Each row has a name. Each question is about the rows just above it. Places in a row count from 1.

Columns, left to right: C B R L Z
q399: [ 34.0 -20.2  41.1  30.1  16.3]
q157: [-27.0  92.5 -44.3   3.7 -27.4]
q276: [-15.2  -3.3 -62.1 -23.2 -11.1]
q686: [13.3 13.3  2.9 13.3 13.3]
q306: [ 19.0 -49.1   1.8   9.3  37.4]
q489: [ -1.6 -53.8  -2.4  -7.7 -29.3]
q976: [ 13.2  51.7  -7.2 -11.2 -28.8]
q917: [-12.8  13.2  -6.5 -11.4  20.5]
q12: [ 10.8 -61.7  -9.5  -3.9 -28.9]
q612: [  5.6 -27.5  51.4   7.2  26.8]
q170: [13.1  4.7 22.3 47.9 45.4]
Which column holds [ 41.1 -44.3 -62.1   2.9   1.8] top down? => R
Places of [13.3] in row q686: => 1 2 4 5
Which column holds this, read top down? [-11.1  13.3  37.4 -29.3 -28.8  20.5 -28.9] => Z
Changed q917: [-12.8  13.2  -6.5 -11.4  20.4]. Place and old value: => 5, [20.5]
At which places does q489 hold [-7.7]? => 4
Changed q12: [ 10.8 -61.7  -9.6  -3.9 -28.9]. Place and old value: => 3, [-9.5]

Columns, left to right: X G S D
q267: [  3.4   9.6 -79.3  18.3]
q884: [16.0 -1.0 -2.3  6.7]
q542: [  3.4   9.6 -79.3 -47.1]
q333: [ 18.5  17.3  65.7 -11.3]
q876: [-14.2  -6.9  25.1  55.0]
q719: [ -8.9   2.1 -42.4 -74.7]
q902: [18.5 17.3 32.2 18.3]
Changed q876: [-14.2  -6.9  25.0  55.0]. Place and old value: => 3, [25.1]
Which column holds [17.3 -6.9] top down? => G
Places of [9.6] in row q267: => 2

Columns, left to right: V M K N
q961: [ 13.3 -22.3  17.3  30.6]
q543: [37.6 54.9 54.9 54.9]
q690: [ -9.1 -14.2   6.8 -92.1]
q295: [ -6.7 -19.4 -17.9 -18.5]
[17.3 54.9] is in which column, read top down? => K
Which column holds this, read top down? [30.6 54.9] => N
One entry of q961 was changed: [ 13.3 -22.4  17.3  30.6]. Where, and from what? => 2, [-22.3]
One entry of q543 was changed: [37.6 54.9 54.8 54.9]. Where, and from what? => 3, [54.9]
Every place of [54.9] in q543: => 2 3 4
Which column holds [ 54.9 -14.2 -19.4] top down? => M

Columns, left to right: W H Y J A F P E U T
q147: [-38.3   6.7 -34.4  25.5  18.3 -44.6  -3.6  17.0  -1.5  17.8]
q832: [-45.0 -15.5  31.9  15.7  34.0   0.7 -39.5 -31.8  52.8  -1.0]
q775: [-66.5 -25.8  82.1 -20.6  18.6   1.7  -7.1  13.9  25.6  -0.2]
q163: [-43.8 -15.6  71.5  18.3 -35.9  30.5 -17.7  34.2   1.9  10.9]
q424: [ 16.7 -16.0  -3.5   6.2 -22.4   6.9 -21.4   2.7  18.8  26.1]
q647: [-18.4   3.9  26.4   3.9 -35.3  24.5   4.0  32.1 -21.1   8.1]
Which column holds [26.1  8.1] top down? => T
At which places does q647 hold [3.9]? => 2 4

Columns, left to right: zasi deso gab novev noke rad Revo vor
q892: [ 11.9  13.0  -2.6  -2.6 -21.3 -21.3  49.6  59.7]
q463: [ 11.9  13.0 -49.2  -2.6 -21.3  41.7  49.6   9.8]
q522: [ 11.9  13.0 -49.2  -2.6 -21.3  41.7   4.0 -21.2]
Whose row is [ 11.9  13.0 -49.2  -2.6 -21.3  41.7   4.0 -21.2]? => q522
One entry of q463 was changed: [ 11.9  13.0 -49.1  -2.6 -21.3  41.7  49.6   9.8]. Where, and from what? => 3, [-49.2]
At which places does q892 hold [-21.3]? => 5 6
[49.6 49.6] is in which column, read top down? => Revo

Columns, left to right: Zifo Buzo tar toda
q610: [25.3 39.1 39.1 39.1]
q66: [ 25.1 -74.9  73.2  17.5]
q969: [ 25.3  -4.1  19.4 -15.8]
q316: [ 12.8  84.5 -69.7  12.8]
q988: [25.4 12.9 74.2 15.7]
q906: [ 25.1  45.2 -94.2  58.1]
q274: [25.8 25.8 36.1 18.7]
Where does [ 25.1  45.1 -94.2  58.1] differ from q906, and what was there? => 2, [45.2]
Where does [25.3 39.1 39.1 39.0] differ from q610, and what was there? => 4, [39.1]
Changed q969: [ 25.3  -4.0  19.4 -15.8]. Place and old value: => 2, [-4.1]
[ 73.2  19.4 -69.7  74.2] is in which column, read top down? => tar
Every place of [12.8] in q316: => 1 4
Places of [25.8] in row q274: => 1 2
At which places does q610 hold [39.1]? => 2 3 4

Columns, left to right: Vipu nin Konu kapi
q65: [-58.3 -21.7 -35.2 -21.7]
q677: [ 22.6 -14.1  19.2  33.7]
q414: [ 28.8  28.8  28.8 -20.0]
q139: [-32.2 -35.7  46.9 -33.8]
q528: [ 12.4 -36.8  20.7  54.9]
q205: [-26.5  -8.8 -46.7  28.9]
q10: [-35.3  20.6  20.6  20.6]
Every place of [-35.2] in q65: => 3
Every place of [20.6] in q10: => 2 3 4
Places of [28.8] in row q414: => 1 2 3
Where does [ 22.6 -14.2  19.2  33.7] differ from q677, and what was there? => 2, [-14.1]
Changed q414: [ 28.8  28.7  28.8 -20.0]. Place and old value: => 2, [28.8]
One entry of q677 was changed: [ 22.6 -14.1  19.1  33.7]. Where, and from what? => 3, [19.2]
Where does [-35.3  20.6  20.5  20.6] differ from q10, and what was there? => 3, [20.6]

Columns, left to right: ver supi kave Luz fedib bil
q618: [-35.9  41.0  30.9  26.7  38.3  39.7]
q979: [-34.8 -79.2 -39.4  70.8 -14.8 -10.5]
q731: [-22.6  46.6  45.5  34.7  47.8  49.1]
q928: [-35.9  41.0  30.9  26.7 -20.5 -25.1]
q742: [71.9 76.6 76.6 76.6 72.0 72.0]
q554: [-86.7 -32.3 -30.9  93.1 -64.6 -56.3]
q207: [  3.0 -61.2 -34.7 -44.9  43.4  50.0]
q635: [-27.1 -61.2 -61.2  28.8 -37.7 -61.2]
q444: [-83.4 -19.1   2.5  82.5 -34.5 -20.5]
q454: [ 49.2   9.0  -9.3 -58.8 -65.2 -61.2]
q811: [-22.6  46.6  45.5  47.8 -63.2 -59.8]
q999: [-34.8 -79.2 -39.4  82.3 -50.3 -39.3]
One entry of q618 was changed: [-35.9  41.0  30.9  26.7  38.4  39.7]. Where, and from what? => 5, [38.3]
Places of [72.0] in row q742: => 5 6
Where does [-22.6  46.7  45.5  47.8 -63.2 -59.8] differ from q811, and what was there? => 2, [46.6]
Where does [71.9 76.7 76.6 76.6 72.0 72.0] differ from q742, and what was there? => 2, [76.6]
Which column holds this, read top down? [ 26.7  76.6  93.1 -44.9  28.8  82.5] => Luz
[ 43.4 -37.7 -34.5 -65.2] is in which column, read top down? => fedib
Places of [-61.2] in row q635: => 2 3 6

Columns, left to right: padek sesa Pas devem tavu Nodam Pir
q369: [-23.1  -7.4 -29.8  -8.7 -32.3  -2.3  55.1]
q392: [-21.8 -55.3 -48.2   9.8 -15.6   0.9 -67.3]
q13: [ 13.4 -47.3  -5.3  63.7 -61.6 -20.2 -19.5]
q376: [-43.8 -27.0 -51.6  28.0 -46.3 -21.2 -78.3]
q420: [-55.2 -55.2 -28.7 -48.1 -55.2 -10.7  14.3]
q592: [ -5.9   0.4  -3.0 -49.9  73.9  33.0 -11.3]
q986: [ 14.2 -27.9  14.2  68.4  14.2  14.2 -28.0]
q260: [-32.9 -29.7 -35.3 -32.9 -29.7 -18.9  12.9]
Places of [-29.7] in row q260: => 2 5
One entry of q13 was changed: [ 13.4 -47.2  -5.3  63.7 -61.6 -20.2 -19.5]. Where, and from what? => 2, [-47.3]
Every place of [14.2] in q986: => 1 3 5 6
Every place of [-55.2] in q420: => 1 2 5

Columns, left to right: pumur sova veno feved gosi kes
q172: [82.4  0.0  0.8 83.3 79.0 -0.5]
q627: [81.7 82.8 -0.5 81.7  0.4 81.0]
q54: [80.9 -0.6 83.2  2.1 -0.6 81.0]
q640: [82.2 82.2  0.2 -2.8 -0.3 82.8]
q76: [ 0.8  0.8 81.4 82.6  0.9  1.8]
q824: [ 0.1  0.3 81.7 -1.3 82.2 82.6]
[81.7 80.9 82.2  0.8  0.1] is in which column, read top down? => pumur
Where does [ 0.8  0.8 81.4 82.6  1.0  1.8] differ from q76, and what was there? => 5, [0.9]
Changed q824: [ 0.1  0.3 81.7 -1.4 82.2 82.6]. Place and old value: => 4, [-1.3]
One entry of q627 was changed: [81.7 82.8 -0.6 81.7  0.4 81.0]. Where, and from what? => 3, [-0.5]

Columns, left to right: nokog pum gan muk Totun gake nupan nuzul
q957: [ -7.1 -24.8  16.3   8.2 -17.9 -19.3  15.9 -33.2]
q516: [-44.5 -28.6 -55.6  -8.9 -52.5 -34.7 -41.4 -32.7]
q671: [-56.2 -41.0   8.5 -51.4 -49.7 -70.5  12.9 -24.1]
q356: [-62.1  49.6  54.5 -37.4 -47.3  43.2  47.9 -63.5]
q776: [-46.2   1.0   8.6 -58.2 -27.5 -38.1  13.0  -0.3]
q822: [-39.4 -42.6 -12.5 -31.5 -40.3 -58.1  -7.2 -20.7]
q595: [ 28.1 -20.4 -19.0  55.0   2.9  -3.8 -24.7 -23.2]
[-20.7 -23.2] is in which column, read top down? => nuzul
Which column holds this, read top down? [-19.3 -34.7] => gake
One entry of q822 was changed: [-39.5 -42.6 -12.5 -31.5 -40.3 -58.1  -7.2 -20.7]. Where, and from what? => 1, [-39.4]
[-70.5  43.2 -38.1 -58.1] is in which column, read top down? => gake

Columns, left to right: Vas kufar kud Fug zonen
q143: [ -7.6  46.9 -71.8  55.2   0.6]
q231: [ 18.5  42.1  26.5  92.7 -24.2]
q789: [-40.1 -40.1   8.3   8.3  26.4]
q900: [ 28.8  21.8 -29.7 -48.5 -25.8]
q949: [-23.0   2.8   3.0  10.6   8.8]
q932: [-14.8   8.4  17.0 -66.0 -14.8]
q436: [-14.6  17.9 -61.4 -72.2 -49.9]
q28: [ -7.6  46.9 -71.8 -67.4 -52.0]
q467: [-5.4 14.5 12.6 20.6  5.0]
Every place of [42.1] in q231: => 2
[-23.0 -14.8] is in which column, read top down? => Vas
At which places does q789 hold [8.3]? => 3 4
One entry of q143 was changed: [ -7.6  46.9 -71.8  55.1   0.6]. Where, and from what? => 4, [55.2]
Which column holds [-48.5  10.6 -66.0] top down? => Fug
One entry of q231 was changed: [ 18.5  42.1  26.5  92.7 -24.1]. Where, and from what? => 5, [-24.2]

